Below is a small trained network, with its code and all its weights. Each question gives an input and a class and asks what happens when units are switched off, that is, made to give their printed mean instead of their output.

import numpy as np


def w(rows, s, z=0):
    codes = np.array(rows[::2]) - 128.0
    scale = np.full(codes.shape[1], s)
    scale[-1] = z or s
    return codes * scale


def f(y):
    return y / 2 * (1 + np.tanh(0.7978845608 * (y + 0.044715 * y**3)))


def log_softmax(a):
    a = a - a.max(-1, keepdims=True)
    return a - np.log(np.exp(a).sum(-1, keepdims=True))


def net(x, mask):
    res = np.array(x, float).reshape(1, 6) / 4 @ E
    y = f(res @ A[0][:, :-1].T + A[0][:, -1])
    res = res + np.where(mask, y, B[0][:, -1]) @ B[0][:, :-1]
    return log_softmax(res[-1] @ U[:, :-1].T + U[:, -1])


A, B = {}, {}
E = w([
[172,160,115,222,225,79,32,34,147,56,76],'x0',
[98,234,121,39,138,44,131,108,77,82,221],'x1',
[160,163,70,161,141,57,227,118,83,200,48],'x2',
[27,35,117,134,163,82,210,35,190,110,188],'x3',
[154,100,115,58,195,228,188,77,28,42,84],'x4',
[121,184,1,88,111,214,100,41,189,202,160],'x5',
],0.0044)
A[0] = w([
[103,137,130,172,101,43,72,163,193,212,169,122],'neuron 0',
[156,158,123,190,182,95,76,64,141,88,104,16],'neuron 1',
[129,109,107,100,183,196,171,103,64,89,109,89],'neuron 2',
[151,148,108,218,172,99,50,34,144,73,109,58],'neuron 3',
[163,249,135,129,101,191,50,216,71,151,47,92],'neuron 4',
[138,113,114,85,180,191,171,90,60,84,103,104],'neuron 5',
[117,102,130,81,59,171,220,191,124,190,186,29],'neuron 6',
[120,157,66,114,125,187,93,84,168,154,157,82],'neuron 7',
[126,115,133,105,151,152,123,125,118,103,132,89],'neuron 8',
[150,161,58,165,141,39,253,99,75,217,38,2],'neuron 9',
[135,179,44,118,128,191,132,80,165,178,148,85],'neuron 10',
[136,86,202,167,155,55,166,206,90,74,113,105],'neuron 11',
[116,140,132,171,107,60,92,165,193,190,168,80],'neuron 12',
[130,95,199,161,144,70,150,183,98,83,115,58],'neuron 13',
[124,239,114,27,143,17,133,105,102,64,202,21],'neuron 14',
[130,174,25,118,138,181,125,73,166,194,136,83],'neuron 15',
[131,102,127,86,168,201,157,95,61,75,106,124],'neuron 16',
[113,93,149,69,59,169,185,185,120,172,164,86],'neuron 17',
[65,70,127,130,142,97,173,69,174,115,150,79],'neuron 18',
[150,39,130,191,127,203,114,141,173,151,63,77],'neuron 19',
[63,48,121,145,152,84,209,48,179,123,163,29],'neuron 20',
[104,72,183,96,110,191,29,129,164,61,204,33],'neuron 21',
[146,31,117,191,124,188,140,140,182,164,53,79],'neuron 22',
],0.0069,0.00092)
B[0] = w([
[170,191,107,146,48,136,160,116,174,119,81,224],'neuron 0',
[95,146,107,85,183,108,133,150,117,139,68,186],'neuron 1',
[151,163,111,140,68,114,144,127,166,136,97,189],'neuron 2',
[88,152,96,75,214,100,136,161,134,134,45,217],'neuron 3',
[234,58,76,115,171,109,176,107,109,128,204,254],'neuron 4',
[158,174,113,151,65,114,140,129,169,144,91,197],'neuron 5',
[104,151,99,102,222,94,113,139,118,125,39,226],'neuron 6',
[113,65,181,126,102,116,123,131,129,100,114,188],'neuron 7',
[128,141,129,137,120,125,129,136,147,130,130,136],'neuron 8',
[103,153,174,140,173,163,54,163,222,51,226,226],'neuron 9',
[102,48,173,110,89,127,125,118,102,117,96,205],'neuron 10',
[93,27,165,96,69,149,110,95,117,122,88,214],'neuron 11',
[156,173,112,144,67,130,157,116,160,127,89,199],'neuron 12',
[96,55,155,105,90,136,118,101,117,130,98,187],'neuron 13',
[54,172,138,193,121,173,142,121,31,213,179,241],'neuron 14',
[98,41,185,115,83,131,113,116,105,115,95,216],'neuron 15',
[145,172,120,156,66,108,139,127,182,137,107,199],'neuron 16',
[91,156,103,110,211,98,112,124,129,122,64,213],'neuron 17',
[203,105,102,119,143,128,134,138,106,134,158,181],'neuron 18',
[68,187,140,152,125,137,136,122,66,168,193,211],'neuron 19',
[250,85,86,110,152,123,148,132,84,137,166,208],'neuron 20',
[122,145,157,149,170,144,88,154,198,74,199,213],'neuron 21',
[72,188,131,151,118,140,141,115,40,180,178,219],'neuron 22',
],0.017,0.0049)
U = w([
[79,161,82,64,220,70,121,152,118,132,28,92],'0',
[63,185,143,189,106,175,152,104,27,211,189,94],'1',
[102,20,206,87,50,142,111,83,113,99,80,101],'2',
[179,205,88,171,20,111,175,112,213,130,74,117],'3',
[254,69,60,97,161,114,173,117,91,126,193,104],'4',
[107,157,178,149,168,172,44,174,219,38,205,251],'5',
],0.0077,0.0025)

Each question gives the input, the list of numbers given to net, and the class t.
The units are the neurons (one row each of A and B). Each row of codes is followed by its name. A weight is (code - 128) times the scale printed after its matrix; where a second scale follows, it is the last column's (A, B and U).
mask holds one flag per neuron, in row order. A switched-off neuron (its flag False) gives its mean, the last column of its row in B, instead of its output. The means were averaged over made-up inputs and are rounded, as every weight is.
A unit's drop is (log p(t) with every unit on - log p(t) with that unit switched off) / (log p(t) with every unit on - log p(t) with every unit switched off).
The circuit of an input: a set's keep is (log p(t) with only the set's units on - log p(t) with every unit switched off) / (log p(t) with every unit on - log p(t) with every unit switched off). Starting from the 12 units with the biggest drops (on a tie, the unit counted first), units are removed one at a time, each time the one whose removal leaves the highest keep (on an exact tie, the one counted first), for as long as the keep stays at least 0.8.
circuit, biggest first: the units of the circuit, biggest drop first
unit that matters most: the unit with the biggest drop
k most important neurons: the k neurons with the biggest drops, biggest first
drop when u is switched off: that unit's drop, to one decimal
input [-3,7,-3,5,-8,2], class 3: unit that matters most	neuron 0
input [-1,7,-6,-5,-4,-6], class 1: 2 most important neurons	(neuron 14; neuron 9)
input [-6,-6,7,-5,3,2], class 5: 3 most important neurons	(neuron 9; neuron 14; neuron 3)
input [5,2,6,4,0,2], class 5: 4 most important neurons	(neuron 9; neuron 6; neuron 17; neuron 4)
input [8,-4,8,-4,-4,5], class 0: 3 most important neurons	(neuron 3; neuron 1; neuron 21)
input [-6,-5,7,4,-2,7], class 2: 2 most important neurons	(neuron 15; neuron 10)
input [-4,0,1,3,3,4], class 0: 4 most important neurons	(neuron 6; neuron 11; neuron 4; neuron 17)
input [4,-2,1,0,-5,-1], class 3: 2 most important neurons	(neuron 0; neuron 6)
input [2,-7,-5,8,5,6], class 4: 3 most important neurons	(neuron 20; neuron 18; neuron 14)
input [-3,-6,2,-4,-5,-8], class 2: 3 most important neurons	(neuron 11; neuron 13; neuron 14)
input [-4,-8,5,7,-7,6], class 1: 2 most important neurons	(neuron 22; neuron 19)
input [2,-6,-6,8,2,7], class 4: 3 most important neurons	(neuron 20; neuron 18; neuron 14)
input [3,0,-5,-6,-5,2], class 4: 2 most important neurons	(neuron 4; neuron 9)
input [-4,5,4,-1,-5,-8], class 2: circuit, biggest first	(neuron 11)
input [1,-8,8,6,7,-4], class 1: drop when neuron 22 is switched off	2.4
input [3,-1,-3,-7,-6,-1], class 4: drop when neuron 16 is switched off	0.2
input [-5,-6,2,-8,-3,6], class 4: drop when neuron 1 is switched off	0.0
